Below are the code and all the weights of a small trained network. Each question names an input and a class and asks about switching units off, where a switched-off unit gives its printed mean instead of its output.

import numpy as np


def w(rows, s, z=0):
    codes = np.array(rows[::2]) - 128.0
    scale = np.full(codes.shape[1], s)
    scale[-1] = z or s
    return codes * scale


def f(y):
    return np.maximum(y, 0)


def log_softmax(a):
    a = a - a.max(-1, keepdims=True)
    return a - np.log(np.exp(a).sum(-1, keepdims=True))


def net(x, mask):
    res = np.array(x, float).reshape(1, 3) / 4 @ E
    y = f(res @ A[0][:, :-1].T + A[0][:, -1])
    res = res + np.where(mask, y, B[0][:, -1]) @ B[0][:, :-1]
    return log_softmax(res[-1] @ U[:, :-1].T + U[:, -1])


A, B = {}, {}
E = w([
[129,43,47,81,170,89,112,146,153],'x0',
[166,113,207,112,164,127,53,70,117],'x1',
[151,135,98,159,142,192,119,95,252],'x2',
],0.016)
A[0] = w([
[191,118,176,122,182,108,37,57,114,180],'N0',
[99,98,92,110,131,79,157,159,113,179],'N1',
[178,153,195,144,152,136,80,64,95,159],'N2',
[82,130,95,156,103,137,223,185,140,254],'N3',
[73,156,177,125,85,84,162,168,43,241],'N4',
[142,175,208,151,140,171,117,83,129,157],'N5',
[118,130,158,210,92,154,136,91,154,135],'N6',
[78,183,141,143,59,121,191,183,63,253],'N7',
[110,183,133,189,61,148,207,174,127,211],'N8',
[139,150,152,134,110,166,150,106,134,146],'N9',
[113,94,98,45,168,72,105,179,94,149],'N10',
[80,63,56,105,102,103,182,193,156,194],'N11',
[156,143,96,176,154,201,116,85,254,158],'N12',
[188,40,100,93,233,124,45,81,203,93],'N13',
[137,138,105,183,109,129,166,142,199,152],'N14',
[142,103,173,85,148,95,101,119,58,145],'N15',
],0.0096,0.0052)
B[0] = w([
[152,70,161,117,57,71,75,162,101,221],'N0',
[69,97,70,114,193,103,119,127,173,199],'N1',
[95,119,151,94,60,140,110,164,110,210],'N2',
[138,152,97,172,188,159,145,90,182,236],'N3',
[135,103,157,210,138,81,65,158,92,235],'N4',
[75,147,182,120,61,149,63,138,161,208],'N5',
[111,143,170,107,89,144,124,81,155,183],'N6',
[144,145,153,254,176,60,80,112,93,236],'N7',
[188,184,158,183,153,121,131,83,129,221],'N8',
[113,175,131,129,96,146,128,112,152,167],'N9',
[97,59,70,80,143,72,166,92,161,213],'N10',
[90,124,102,94,193,155,142,165,213,243],'N11',
[188,153,136,124,136,190,131,99,200,251],'N12',
[218,113,156,122,212,98,78,132,142,219],'N13',
[169,144,113,98,101,178,185,114,150,195],'N14',
[149,83,81,93,96,62,191,167,80,198],'N15',
],0.0094,0.017)
U = w([
[190,129,149,171,183,110,83,113,123,181],'0',
[142,189,132,155,107,169,199,63,136,144],'1',
[90,119,150,145,65,119,119,174,77,96],'2',
[114,136,152,82,71,172,97,113,163,120],'3',
[3,110,110,131,174,112,148,138,143,223],'4',
[134,125,107,82,166,194,193,152,160,6],'5',
[134,71,113,68,119,95,161,146,98,73],'6',
],0.012,0.0018)

Each question gives the input, the list of numbers given to net, and the class t.
The units are the neurons (one row each of A and B). Each row of codes is followed by its name. A weight is (code - 128) times the scale printed after its matrix; where a second scale follows, it is the last column's (A, B and U).
mask holds one flag per neuron, in row order. A switched-off neuron (its flag False) gives its mean, the last column of its row in B, instead of its output. The means were averaged over made-up inputs and are rounded, as every weight is.
A unit's drop is (log p(t) with every unit on - log p(t) with that unit switched off) / (log p(t) with every unit on - log p(t) with every unit switched off).
The circuit of an input: a set's keep is (log p(t) with only the set's units on - log p(t) with every unit switched off) / (log p(t) with every unit on - log p(t) with every unit switched off). Starting from the 12 units with the biggest drops (on a tie, the unit counted first), units are removed one at a time, each time the one whose removal leaves the highest keep (on an exact tie, the one counted first), for as long as the keep stays at least 0.8.
units of the circuit, in order: the units of the circuit, biggest drop first
k most important neurons: the k neurons with the biggest drops, biggest first
drop when u is switched off: that unit's drop, to one decimal
input [7,0,-8], class 4: units of the circuit, in order : N1
input [5,-8,1], class 5: 4 most important neurons : N14; N4; N3; N5
input [-8,0,2], class 1: 2 most important neurons : N8; N0
input [2,0,2], class 5: 3 most important neurons : N7; N4; N8
input [-6,-4,1], class 1: 2 most important neurons : N13; N0
input [-7,0,2], class 1: 2 most important neurons : N8; N0
input [2,-1,7], class 5: drop when N7 is switched off : 0.2
input [0,1,0], class 2: drop when N12 is switched off : 0.2
input [-6,7,0], class 2: drop when N12 is switched off : 0.1
input [-5,1,7], class 3: drop when N5 is switched off : 0.4
